Each row has two labels, one from each of two sets.
[  4 -43  -2 -19 -14  15  -8  14 -22   3  -6  -7   0 -14 -47  -8]
nepaf (33)
[ 12  14  11  -6   3 -12 -37  -5  16  10   0 -41  26 -28 -31 -67]
Taze (30)
[ 35 -24  -1 -21 -18  15 -27   9  -3  15  -5  -8  -2  -7 -76 -21]
nepaf (35)
[  25   -4    8  -22  -36   17  -66   16  -26   12   -9  -27   13    2
 -101  -23]
nepaf (39)
[  7 -23   3 -10 -22  22  20  -2 -24   8 -15  -2 -22 -10 -27   8]
Taze (33)
[ 22 -20   9 -18 -17   4   2   8   0   2   4 -23 -18 -17 -37 -44]
nubek (33)
[  5  -2   5  -7  11  -4  23  -5  -1  10  13  -8  -9  -3 -11 -24]
Taze (33)
[ 27   7   7 -12  -4 -12 -59  -1   3  11  -4 -22  33   1 -69 -73]
nepaf (30)
[ 16   9   2  -7   5   4 -21 -11 -16  17   7 -23   7  -3 -42 -25]
Taze (39)
[ 11 -19   3 -18 -22  19 -22   3  -7   1   4   1  -6  -5 -53  11]
nepaf (33)
[  4 -21   3 -15 -35  36 -31  12 -13  18   8  -1  -7  -7 -67  -5]
nepaf (33)
[ 26  21   7   3  26 -10 -26  -8  12  18  -4 -44  26   7 -36 -69]
Taze (30)
[ 12 -16  11 -24  12  13 -46   9  -1   9  -1 -14   8  -2 -60 -33]
nepaf (33)
[ 12 -27   2 -19 -38  19 -32   9  -1  -5  -1  -3   0 -10 -56  -2]
nepaf (35)
[ 17 -17  10 -21 -10  11 -33  17   4   8   5 -13   6 -17 -67 -33]
nepaf (33)
[ 21  29   7 -26 -18  29 -37  14 -18   5  -3  -8   1 -10 -69 -14]
nepaf (33)
[ 21 -16   4 -29 -11   2 -17  13 -21   1   9  -5  -3  -7 -55 -17]
nepaf (33)
[ 10 -25  -4 -21 -19  22 -29   7   9   5   2   5  -4  -6 -61 -21]
nepaf (33)
[  6 -27  -4 -16 -20  13  -4   7  -4   1  15  24 -17  -2 -54  28]
nepaf (33)
[ 14  -2  -1  -9  -2   9 -26  -2 -14   5   0 -23   2   1 -37 -21]
nepaf (39)
[  7 -17   4 -22 -16  15 -21  21 -15   7   1  -9   2  -6 -61 -21]
nepaf (33)
[  4 -17  -5 -18  -7  -2  -1   4  -7   2   7   6  25  -6 -36 -11]
nepaf (33)
[ 12 -17  12 -14 -19  27  12   2 -11  -1   1  -9 -21 -16 -19 -13]
Taze (33)
[ 19   5   5  -4   4  -4 -18 -12 -17  12   1 -29   7   2 -44 -25]
Taze (39)
[ 11 -10   8 -20 -17  12 -38   2  -7  16   0 -20   5 -11 -76 -44]
nepaf (35)
[ 12   2  10   2  17  -6  11   5   9  -7  10 -11   6  -6   0 -36]
Taze (33)
[  2   2  15 -17  -1  10 -45   8   2  17   7 -20   7  -4 -58 -48]
nepaf (33)
[ 29 -10   7 -19 -43  18 -49  -3 -32  22 -15 -29   5  -7 -87 -21]
nubek (39)
[ 33   3   3 -16   0 -26 -19  -6 -14   2   3 -27  22   6 -48 -37]
nepaf (30)
[ 14 -18   7 -39 -26  19 -29  11 -19   5   4  -5  -3 -10 -45  -5]
nepaf (35)
[  8 -22   9 -20 -15  11 -12   6 -20   8  10   0  -3  -5 -45  -9]
nepaf (33)
[ 28 -11  -6 -18   1  10 -26  14   1   0   6  -1   2  -3 -41  -8]
nepaf (33)
[ 23   5   5   2 -11   7 -26  -6 -20  11   5 -27  12  -7 -49 -35]
Taze (30)
[ 15   2  -1 -13  -8 -13 -12  -5   1   3   4  -8   4  -2 -49 -31]
nepaf (39)
[  6 -13  -4 -13 -22   7 -31   4  10   7   3   7   2  -7 -40 -21]
nepaf (35)
[ 16  14  11  -6  -1  -2 -39  -3  -3  13   3 -35  20   0 -48 -61]
Taze (30)
[ 17 -17   0 -23 -12   9 -21  16  -6  -5  10   7  -3  -1 -39 -13]
nepaf (33)
[ 16  -7  -1 -12 -14  13 -28   9   5  14   5 -11  -6  -6 -60 -31]
nepaf (35)
[  7 -25   3  -8 -26  18 -11  13   4   3  12   3 -14  -9 -36 -10]
nepaf (35)
[ 26   0   9 -11  -8 -19 -43   0 -10  14   4 -19  10   2 -62 -25]
nepaf (30)
[  7   3   9 -14  -8  10 -38  11   9  12   7 -19   9  -2 -47 -39]
nepaf (33)
[   2  -12   23  -24  -38   34  -56    8  -31   27    6  -41   -6  -12
 -111  -24]
Taze (33)
[ 16   8   6 -12  -5  -6 -26  -5 -14  13  -2 -33  11  -7 -61 -36]
Taze (30)
[ -3 -18   6 -10 -18  15 -26   3 -16   8  10  -5  -4  20 -56 -12]
nepaf (33)
[ 26   6   2 -14   2  -8 -34  -1   6   8   8  -7  18   3 -56 -20]
nepaf (39)
[  7  -9  10  -7 -15   9 -13   2   0  13   1 -16   5  -5 -41 -26]
Taze (33)
[ 17  12   9 -17  -1  -8 -31  28  11  14  -2 -39  17  -7 -32 -49]
Taze (39)
[  6 -11  15 -17 -27  26 -34  -3  -5  26   3 -25   1 -14 -67 -41]
Taze (33)
[  0 -17   9  -1  -9  15 -22  10   5  12  -2  10 -12  -4 -50 -19]
nepaf (33)
[  8   2  14 -16  -1   2 -46  18 -28   8   7 -18  15  -2 -39 -37]
nepaf (33)
[ 14 -13   4  -7 -14  10 -28  10   3  10   5  -3   0  -4 -66 -23]
nepaf (33)
[ 11 -29 -10 -19 -28   6  -4   8  -1   2   4  12   2 -16 -23 -15]
nepaf (35)
[ 22  -8  15 -20 -14  23 -59  21 -11  10   2 -26  15  -7 -89 -38]
nepaf (33)

Each row has two labels, one from each of two sets.
[-10  -5 -17  -6  -5   8  -6   6  14   2 -11  26  13   8   7 -13]
muso kigi
[ -4   1  -4  -7  10   2  -2   6   2  -3   5  15  19   7   3 -11]
bidep noz
[  7   6   9  -3  16  -5  12 -11  -7  -1  11   2  15   4  -9   4]
dif kigi
[  0  12 -10  -6  -1  -1   3  -8   2   5  -3   6   2  -2   7 -10]
dif Tidit
[-18   0 -26   1 -12  14 -22  -2  10   3 -12  21  20   0   4 -20]
dif noz
[-28 -12   8  -8   3  15  -2 -31   2  -4   1  18  44   5  16  13]
muso kigi
[-19  -1 -15  -4  -7  16  -1  -5   7  -2   5  23  23   6  -3 -11]
muso noz
[-13   3 -18  -3  -2   8   7   0   6   3   2  15  18   5   1 -12]
dif noz
[-22   4 -11 -19  -7  10  -6 -14   7   0   8  13  21   6  15 -10]
dif noz
[-9 -4 -3 -7  3  4 -4 12  9  3 -5 14  6  5 10 -3]
muso kigi
[  2 -11 -12  -8   1   1   2  22  15   7 -16  30  -1  10   8  -6]
muso Tidit
[ -9  -9 -15  -1  -7  11   0   6  16   7 -21  35  12   9  11 -12]
muso Tidit
[ -7   6 -22  -3  -9   2   3  -2  12   6 -10  11  -6   1  10 -17]
dif Tidit
[ -3   0 -19  -3  -2  -1  -3   4  13   8 -13  12  -5  -1   9 -13]
muso Tidit
[ -1   2 -14  -2  -1   1   5  -2   9   4  -9  15   3   0   4  -9]
muso Tidit
[-20  -4 -22  -2  -9  11 -11   4  16   4 -17  26  21  -1   8 -17]
dif noz
[-10   3  -7 -13   0   3  -2  -7   7   0   6  10  18   2   8 -10]
muso noz
[  5  11  -9  -9  -7  -3   4 -12   4   6  -7   4  -8  -3   7  -4]
muso Tidit
[-41 -18 -10  -8 -11  40 -10 -35  10  -8   6  39  56  13  13  10]
dif noz
[-16   3 -24 -12  -7   8 -10   7  16   2  -9  30  14   4  12 -13]
muso kigi
[-10 -14  -8  -7   4  13  -1   3   9  -2 -11  33  19  12   4   6]
dif Tidit
[-24   5 -22   6 -24  13 -14 -25  12   1 -12   3  14  -8  16 -30]
muso kigi
[ -7   2  -8  -7  -3  -1  -2   7  10   6  -5  15   7   2  13 -15]
dif kigi
[-22   8 -12  -2 -13   6 -11 -24   4  -5  -1   4  24  -3   7 -29]
muso kigi
[  2  -7 -13  -5   6  -4   7  26  11   7 -28  28  -3   7   2  -8]
dif Tidit
[-16  10 -15  -9 -10   6  -8  -9  10   3  -5   2   6  -2  14 -21]
dif noz
[-13  -1 -16   4  -8   4  -7  -7  10   4 -13   6   2  -3   9 -18]
dif kigi
[  2  14  19 -12   9  -7   5 -33 -14  -5  25 -19  21   0  -1  11]
muso noz
